Below are the code and all the weights of a small trained network. Each question names an input and a class and asks about switching units off, where a switched-off unit gives its printed mean instead of its output.

import numpy as np


def w(rows, s, z=0):
    codes = np.array(rows[::2]) - 128.0
    scale = np.full(codes.shape[1], s)
    scale[-1] = z or s
    return codes * scale


def f(y):
    return np.maximum(y, 0)


def log_softmax(a):
    a = a - a.max(-1, keepdims=True)
    return a - np.log(np.exp(a).sum(-1, keepdims=True))


def net(x, mask):
    res = np.array(x, float).reshape(1, 7) / 4 @ E
    y = f(res @ A[0][:, :-1].T + A[0][:, -1])
    res = res + np.where(mask, y, B[0][:, -1]) @ B[0][:, :-1]
    return log_softmax(res[-1] @ U[:, :-1].T + U[:, -1])


A, B = {}, {}
E = w([
[125,163,86,106,141,146,155,166,114,89,173,166],'x0',
[192,7,162,129,167,88,204,252,87,219,163,204],'x1',
[146,160,72,47,190,39,177,23,15,188,96,71],'x2',
[91,104,237,56,223,92,173,83,253,86,180,163],'x3',
[76,107,66,155,162,210,229,110,245,203,166,34],'x4',
[79,73,74,137,130,113,124,115,114,104,137,132],'x5',
[178,165,149,110,115,140,127,113,167,167,110,153],'x6',
],0.0047)
A[0] = w([
[105,76,186,162,48,158,119,164,167,87,149,146,50],'N1',
[178,54,165,151,190,146,152,170,94,165,143,156,93],'N2',
[108,133,167,81,177,152,78,97,146,106,148,125,31],'N3',
[47,176,80,112,144,196,211,140,157,175,193,155,166],'N4',
[148,121,143,98,135,127,154,129,171,182,174,112,243],'N5',
[127,54,186,143,101,131,93,67,121,160,46,119,216],'N6',
[175,144,62,189,147,163,86,152,91,138,99,98,115],'N7',
[102,100,188,96,140,101,145,84,163,95,210,177,36],'N8',
[153,164,53,170,79,201,102,183,39,195,98,107,55],'N9',
[107,108,177,95,219,99,113,122,169,90,137,137,29],'N10',
[70,211,111,107,120,127,107,61,124,83,101,113,35],'N11',
[163,70,153,105,165,81,191,255,76,200,146,150,115],'N12',
[167,150,71,204,67,163,127,129,69,155,108,127,56],'N13',
[150,128,212,89,72,109,87,116,47,78,125,169,114],'N14',
[117,173,125,110,111,189,76,80,141,48,122,81,88],'N15',
[158,125,106,91,180,101,134,70,86,140,113,99,6],'N16',
[78,184,132,120,88,153,128,95,136,81,84,129,19],'N17',
[115,118,166,208,91,222,97,152,163,90,156,182,36],'N18',
[109,209,128,126,126,172,94,70,139,80,79,70,43],'N19',
[80,110,196,72,223,120,115,101,153,117,161,158,36],'N20',
[116,139,126,53,160,97,157,62,59,173,122,107,7],'N21',
[150,161,172,106,85,53,95,133,67,51,98,228,84],'N22',
[169,125,60,181,92,130,78,162,100,157,124,94,67],'N23',
[133,133,102,93,192,62,162,76,81,155,105,128,16],'N24',
[112,122,148,141,68,130,26,143,186,66,146,183,108],'N25',
[82,115,150,220,110,142,122,154,173,113,146,154,131],'N26',
],0.006,0.0014)
B[0] = w([
[216,190,84,154,223,95,115,197,98,180,187,90,194],'N1',
[93,97,92,60,76,53,86,151,146,165,163,83,205],'N2',
[141,97,122,100,131,124,90,120,168,44,113,168,168],'N3',
[96,110,132,117,90,179,208,88,103,178,103,89,208],'N4',
[80,101,134,107,77,175,151,83,103,95,70,125,190],'N5',
[115,128,108,124,64,112,197,98,88,115,93,98,179],'N6',
[75,141,158,190,151,140,119,71,159,82,90,211,195],'N7',
[131,173,168,194,168,104,116,84,173,65,102,189,195],'N8',
[93,168,184,153,188,168,58,90,205,78,59,213,236],'N9',
[101,198,198,174,179,169,80,62,182,77,37,173,190],'N10',
[102,48,74,84,88,50,93,161,146,178,186,87,210],'N11',
[97,101,107,24,80,70,90,187,201,147,100,98,254],'N12',
[104,147,172,174,173,147,86,125,199,15,116,180,207],'N13',
[78,67,193,73,99,175,188,69,52,148,186,124,219],'N14',
[92,67,64,40,73,82,144,209,188,141,115,89,217],'N15',
[202,198,140,160,183,114,105,122,149,196,153,107,178],'N16',
[45,83,75,103,112,101,100,161,145,131,136,117,184],'N17',
[169,144,67,190,204,47,99,179,96,214,185,85,206],'N18',
[85,122,95,38,89,77,119,200,174,183,143,71,218],'N19',
[92,165,200,183,200,170,85,102,189,41,105,201,202],'N20',
[224,191,85,174,207,65,68,140,118,164,191,107,197],'N21',
[57,76,189,105,103,206,187,58,45,197,178,72,238],'N22',
[96,138,183,153,146,171,74,85,218,64,86,175,194],'N23',
[195,220,101,143,183,90,79,176,137,172,219,102,193],'N24',
[180,120,36,110,162,132,139,139,48,181,208,68,217],'N25',
[168,161,88,165,130,127,133,173,90,254,165,59,191],'N26',
],0.0045,0.0054)
U = w([
[91,70,51,6,45,26,41,214,203,170,136,77,68],'0',
[203,185,50,179,163,51,35,178,128,206,216,63,9],'1',
[95,184,163,205,160,149,28,108,221,4,44,206,54],'2',
[72,62,128,88,66,242,194,68,47,209,179,51,197],'3',
[125,141,78,117,46,81,179,141,126,101,99,101,218],'4',
],0.0037,0.0015)

Each question gives the input, the list of numbers given to net, and the class t.
The units are the neurons (one row each of A and B). Each row of codes is followed by its name. A weight is (code - 128) times the scale printed after its matrix; where a second scale follows, it is the last column's (A, B and U).
mask holds one flag per neuron, in row order. A switched-off neuron (its flag False) gives its mean, the last column of its row in B, instead of its output. The means were averaged over made-up inputs and are rounded, as every weight is.
A unit's drop is (log p(t) with every unit on - log p(t) with that unit switched off) / (log p(t) with every unit on - log p(t) with every unit switched off).
The circuit of an input: a set's keep is (log p(t) with only the set's units on - log p(t) with every unit switched off) / (log p(t) with every unit on - log p(t) with every unit switched off). Starting from the 12 units with the biggest drops (on a tie, the unit counted first), units are removed one at a time, each time the one whose removal leaves the highest keep (on an exact tie, the one counted first), for as long as the keep stays at least 0.8.
circuit, biggest first: the units of the circuit, biggest drop first
unit that matters most: the unit with the biggest drop
top k neurons: the k neurons with the biggest drops, biggest first
drop when u is switched off: that unit's drop, to one decimal
input [5,-6,-7,-4,-7,6,-7], class 1: circuit, biggest first -> (N25)
input [3,-8,-6,5,5,5,8], class 0: top 2 neurons -> (N15 N19)
input [1,-1,6,7,-6,5,8], class 2: top 2 neurons -> (N20 N10)
input [-3,-6,5,-8,2,5,-2], class 2: circuit, biggest first -> (N9 N13)
input [3,-7,5,-8,0,-4,-1], class 2: top 4 neurons -> (N9 N13 N7 N23)
input [-7,-7,-3,-3,-4,-8,8], class 0: circuit, biggest first -> (N19 N15)
input [3,-6,0,5,-7,3,-5], class 3: circuit, biggest first -> (N22 N14)
input [3,3,-8,-6,0,6,8], class 1: top 2 neurons -> (N18 N1)
input [0,7,2,8,-1,-2,7], class 2: circuit, biggest first -> (N20 N10)
input [-7,1,0,8,-6,5,-2], class 2: circuit, biggest first -> (N20 N10)
input [-4,1,-8,-2,-4,-8,-2], class 1: circuit, biggest first -> (N18 N1)
input [6,-4,7,5,-4,7,-7], class 1: top 2 neurons -> (N21 N24)
input [2,1,3,7,5,-7,5], class 2: circuit, biggest first -> (N20 N10 N8)
input [4,5,5,-5,-8,3,2], class 3: circuit, biggest first -> (N22)
input [-6,6,-1,5,-7,5,5], class 3: circuit, biggest first -> (N22 N14)
input [-6,-8,5,-5,3,3,-8], class 0: top 3 neurons -> (N19 N11 N15)
input [5,-5,-7,5,7,-7,8], class 1: top 3 neurons -> (N18 N1 N26)
input [-3,3,0,5,-3,-2,-8], class 2: top 3 neurons -> (N20 N10 N8)
input [0,-8,-5,3,-7,0,2], class 0: top 4 neurons -> (N15 N19 N11 N17)
input [0,0,3,-6,6,2,3], class 2: unit that matters most -> N9
input [4,-3,7,1,-8,-7,-7], class 3: drop when N22 is switched off -> 0.9
input [4,3,5,-5,-8,-4,-8], class 3: drop when N22 is switched off -> 1.1
input [-6,-4,-6,-3,3,-2,-1], class 1: drop when N26 is switched off -> 0.2
input [-5,2,-7,-2,-2,0,1], class 1: drop when N1 is switched off -> 0.2
